Here is a tiny trained network, its code and every weight. The questions are about switching its units off for an input and a target symbol, where a switched-off unit gives its printed mean instead of its output.

import numpy as np


def w(rows, s, z=0):
    codes = np.array(rows[::2]) - 128.0
    scale = np.full(codes.shape[1], s)
    scale[-1] = z or s
    return codes * scale


def f(y):
    return y / 2 * (1 + np.tanh(0.7978845608 * (y + 0.044715 * y**3)))


def softmax(a):
    e = np.exp(a - a.max(-1, keepdims=True))
    return e / e.sum(-1, keepdims=True)


def log_softmax(a):
    a = a - a.max(-1, keepdims=True)
    return a - np.log(np.exp(a).sum(-1, keepdims=True))


def net(x, mask):
    ids = ['ΔΣΦΨβγεηθλμξπτω'.index(c) for c in x.split()]
    T = len(ids)
    res = E[ids] + P[:T]
    q, k, v = (res @ M[0].T for M in (Q, K, V))
    z = softmax(np.where(np.tri(T) > 0, q @ k.T / 2**0.5, -1e9)) @ v
    res = res + np.where(mask[0], z, O[0][:, -1]) @ O[0][:, :-1]
    y = f(res @ A[0][:, :-1].T + A[0][:, -1])
    res = res + np.where(mask[1:25], y, B[0][:, -1]) @ B[0][:, :-1]
    return log_softmax(res[-1] @ U[:, :-1].T + U[:, -1])


Q, K, V, O, A, B = {}, {}, {}, {}, {}, {}
E = w([
[189,94,181,42,136,146,128,66,139,182,147],'Δ',
[79,195,75,147,80,103,67,115,58,113,99],'Σ',
[177,131,166,208,124,181,167,161,67,251,134],'Φ',
[132,161,97,101,23,92,84,93,170,112,190],'Ψ',
[95,116,154,144,140,83,122,197,113,98,99],'β',
[182,234,130,135,157,195,145,159,59,96,77],'γ',
[191,120,80,166,70,221,111,96,86,162,91],'ε',
[187,195,188,149,79,113,106,143,160,143,225],'η',
[148,116,100,70,149,118,98,38,131,142,110],'θ',
[123,237,136,122,161,108,104,70,114,171,105],'λ',
[117,199,193,57,94,98,149,188,68,85,150],'μ',
[165,89,161,67,131,120,204,193,118,195,63],'ξ',
[172,162,195,188,190,91,142,137,205,215,173],'π',
[124,104,173,62,158,101,118,164,84,79,111],'τ',
[215,86,160,140,145,130,112,182,174,88,157],'ω',
],0.02)
P = w([
[92,128,55,122,182,188,63,184,173,132,195],'0',
[115,121,247,101,66,182,74,122,197,148,24],'1',
[157,98,99,155,138,108,156,116,119,110,175],'2',
[113,121,241,105,70,178,74,119,197,148,18],'3',
[176,106,132,154,150,87,184,96,107,90,160],'4',
[118,123,241,109,59,180,77,124,193,162,24],'5',
[191,107,142,176,133,65,189,86,94,81,142],'6',
],0.012)
Q[0] = w([
[68,122,230,101,92,178,2,195,199,130,94],'h0',
[206,61,101,117,93,67,234,105,76,62,199],'h0',
],0.0082)
K[0] = w([
[3,95,114,46,151,253,65,229,194,170,195],'h0',
[198,41,184,183,53,32,202,67,69,35,136],'h0',
],0.007)
V[0] = w([
[254,161,222,99,141,136,192,185,99,226,132],'h0',
[104,194,40,197,151,106,118,75,212,160,132],'h0',
],0.007)
O[0] = w([
[132,160,37,106,120,123,69,192,146,187,132,254],'h0',
[221,183,41,133,109,6,140,122,113,150,68,140],'h0',
],0.015,0.0083)
A[0] = w([
[170,121,116,129,115,169,135,127,186,152,98,59],'n0',
[148,149,167,133,68,150,120,103,213,121,140,112],'n1',
[146,132,101,126,98,81,127,143,101,159,119,82],'n2',
[118,180,145,132,74,170,109,154,140,92,95,153],'n3',
[133,149,141,141,109,158,190,129,128,176,94,128],'n4',
[67,132,158,85,91,90,118,114,125,138,51,125],'n5',
[165,145,173,170,110,102,199,70,126,85,79,187],'n6',
[28,144,133,134,165,211,102,160,160,135,140,155],'n7',
[89,135,65,96,184,145,176,169,136,126,199,75],'n8',
[153,69,90,125,147,173,174,151,134,107,127,90],'n9',
[123,107,108,46,108,127,118,106,142,91,109,166],'n10',
[150,137,114,116,150,132,82,77,133,124,110,182],'n11',
[127,127,121,111,63,176,132,97,118,141,90,136],'n12',
[112,117,111,224,199,115,150,174,92,131,143,76],'n13',
[102,147,111,161,142,72,103,103,109,109,194,137],'n14',
[96,114,166,160,110,144,203,58,137,85,127,34],'n15',
[120,87,76,165,196,102,107,142,141,84,173,153],'n16',
[119,130,99,97,179,133,140,105,9,58,180,85],'n17',
[148,137,124,168,112,127,149,173,101,126,198,169],'n18',
[175,125,114,150,112,72,203,104,85,85,131,3],'n19',
[113,94,134,140,109,90,114,129,176,146,103,172],'n20',
[158,149,29,154,162,106,133,140,104,104,175,96],'n21',
[84,147,141,127,172,70,181,167,118,91,165,140],'n22',
[114,101,187,150,117,151,139,129,107,113,165,158],'n23',
],0.011,0.0061)
B[0] = w([
[86,142,126,153,141,102,126,160,95,109,146,182],'n0',
[76,109,109,129,193,132,149,100,45,104,102,150],'n1',
[64,177,104,144,203,75,134,125,131,103,160,235],'n2',
[124,61,162,107,142,142,191,107,167,193,100,172],'n3',
[116,93,125,86,136,127,115,75,141,73,126,184],'n4',
[127,110,120,191,176,171,112,111,110,105,167,176],'n5',
[124,147,125,141,42,153,95,188,135,100,203,210],'n6',
[178,116,87,117,115,101,162,140,79,122,175,251],'n7',
[106,199,199,188,135,136,145,73,156,127,49,190],'n8',
[117,129,114,112,147,85,2,190,141,118,110,137],'n9',
[104,152,150,158,111,159,171,106,145,148,122,147],'n10',
[129,91,168,107,86,69,174,200,123,140,126,168],'n11',
[157,148,152,177,147,105,96,176,151,111,139,159],'n12',
[124,121,100,156,178,114,235,149,115,129,153,165],'n13',
[67,194,158,138,87,145,130,110,165,146,72,147],'n14',
[100,139,16,62,146,131,96,79,225,147,84,154],'n15',
[159,45,122,177,118,88,133,139,188,142,152,154],'n16',
[83,64,220,144,112,133,115,110,96,200,76,147],'n17',
[91,125,114,129,123,165,152,78,182,86,79,191],'n18',
[111,9,71,135,200,110,156,100,140,185,110,169],'n19',
[167,143,168,114,99,179,142,91,110,131,119,164],'n20',
[178,106,159,109,143,173,53,61,89,116,138,229],'n21',
[165,158,119,115,55,133,142,124,81,128,139,148],'n22',
[89,150,118,87,178,82,119,151,147,62,117,182],'n23',
],0.0083,0.015)
U = w([
[159,70,146,125,134,116,144,102,154,194,125,197],'Δ',
[125,125,58,89,97,122,138,113,170,123,140,124],'Σ',
[83,137,87,93,106,111,90,191,164,158,106,168],'Φ',
[160,97,113,139,133,121,88,144,188,122,196,3],'Ψ',
[97,166,129,124,108,136,72,122,170,85,101,237],'β',
[88,93,156,176,131,111,105,110,126,167,58,114],'γ',
[136,189,187,163,78,133,116,146,72,117,149,227],'ε',
[137,137,171,167,163,89,148,121,187,151,64,147],'η',
[175,122,105,131,78,143,62,138,87,85,170,177],'θ',
[123,132,104,177,127,69,174,178,128,92,148,105],'λ',
[112,92,166,139,165,107,72,137,75,137,190,8],'μ',
[175,119,123,81,112,146,111,133,145,171,254,66],'ξ',
[136,140,92,90,132,78,110,116,87,101,72,129],'π',
[103,109,58,127,190,149,137,115,124,120,123,18],'τ',
[169,107,163,137,156,136,139,110,111,144,51,214],'ω',
],0.009,0.0031)

Each question gives the input, a string of symbols that net reads in full, and the target symbol t.
The units are the heads (2 rows each of Q, K, V and O) and the neurons (one row each of A and B). Each row of codes is followed by its name. A weight is (code - 128) times the scale printed after its matrix; where a second scale follows, it is the last column's (O, A, B and U).
mask holds one flag per unit, heads first, then neurons. A switched-off unit (its flag False) gives its mean, the last column of its rows in O or B, instead of its output. The means were averaged over made-up inputs and are rounded, as every weight is.
A unit's drop is (log p(t) with every unit on - log p(t) with that unit switched off) / (log p(t) with every unit on - log p(t) with every unit switched off).
The circuit of an input: a set's keep is (log p(t) with only the set's units on - log p(t) with every unit switched off) / (log p(t) with every unit on - log p(t) with every unit switched off). Starting from the 12 units with the biggest drops (on a tie, the unit counted first), units are removed one at a time, each time the one whose removal leaves the highest keep (on an exact tie, the one counted first), for as long as the keep stays at least 0.8.
units of the circuit, in order: the units of the circuit, biggest drop first
most important unit: the unit with the biggest drop
k most important neurons: the k neurons with the biggest drops, biggest first
input β Φ Φ β λ β, target β: units of the circuit, in order : [h0; n15; n6]
input τ Φ μ Ψ, target τ: units of the circuit, in order : [h0; n1; n15]
input λ Δ Φ ξ, target λ: units of the circuit, in order : [h0; n6; n21]
input ξ Σ τ λ Φ Φ, target ξ: 2 most important neurons : [n7; n8]
input ω Φ ξ β ξ ε, target ω: most important unit : n3
input τ β ε Φ Φ γ, target τ: units of the circuit, in order : [h0; n15; n1; n7]
input μ π τ θ, target μ: units of the circuit, in order : [h0; n18]
input θ λ ε ε, target θ: units of the circuit, in order : [n6; h0]
input ε λ λ γ ξ Φ, target ε: 3 most important neurons : [n6; n19; n15]
input Φ Φ Φ θ ω π γ, target ω: 2 most important neurons : [n6; n3]
input λ γ Φ Φ Ψ Φ, target λ: units of the circuit, in order : [h0; n6; n2]
input λ λ β λ Φ Δ, target λ: 2 most important neurons : [n6; n21]
input τ Φ β β η, target β: units of the circuit, in order : [n18; n7; n14]
input ω Δ Φ β, target ω: units of the circuit, in order : [n6; n2; h0]
input β Φ Φ Φ, target β: 2 most important neurons : [n15; n6]
input ξ Φ Φ π λ λ, target ξ: units of the circuit, in order : [h0; n7]
input Σ ξ θ τ λ τ Σ, target γ: most important unit : n19
input Ψ τ ω Φ, target Ψ: 3 most important neurons : [n6; n19; n15]
input Φ Φ β Φ β β, target Φ: 2 most important neurons : [n21; n8]
input τ λ η Φ β β, target τ: most important neuron : [n15]
input Φ Φ β β Φ β τ, target μ: 2 most important neurons : [n17; n7]
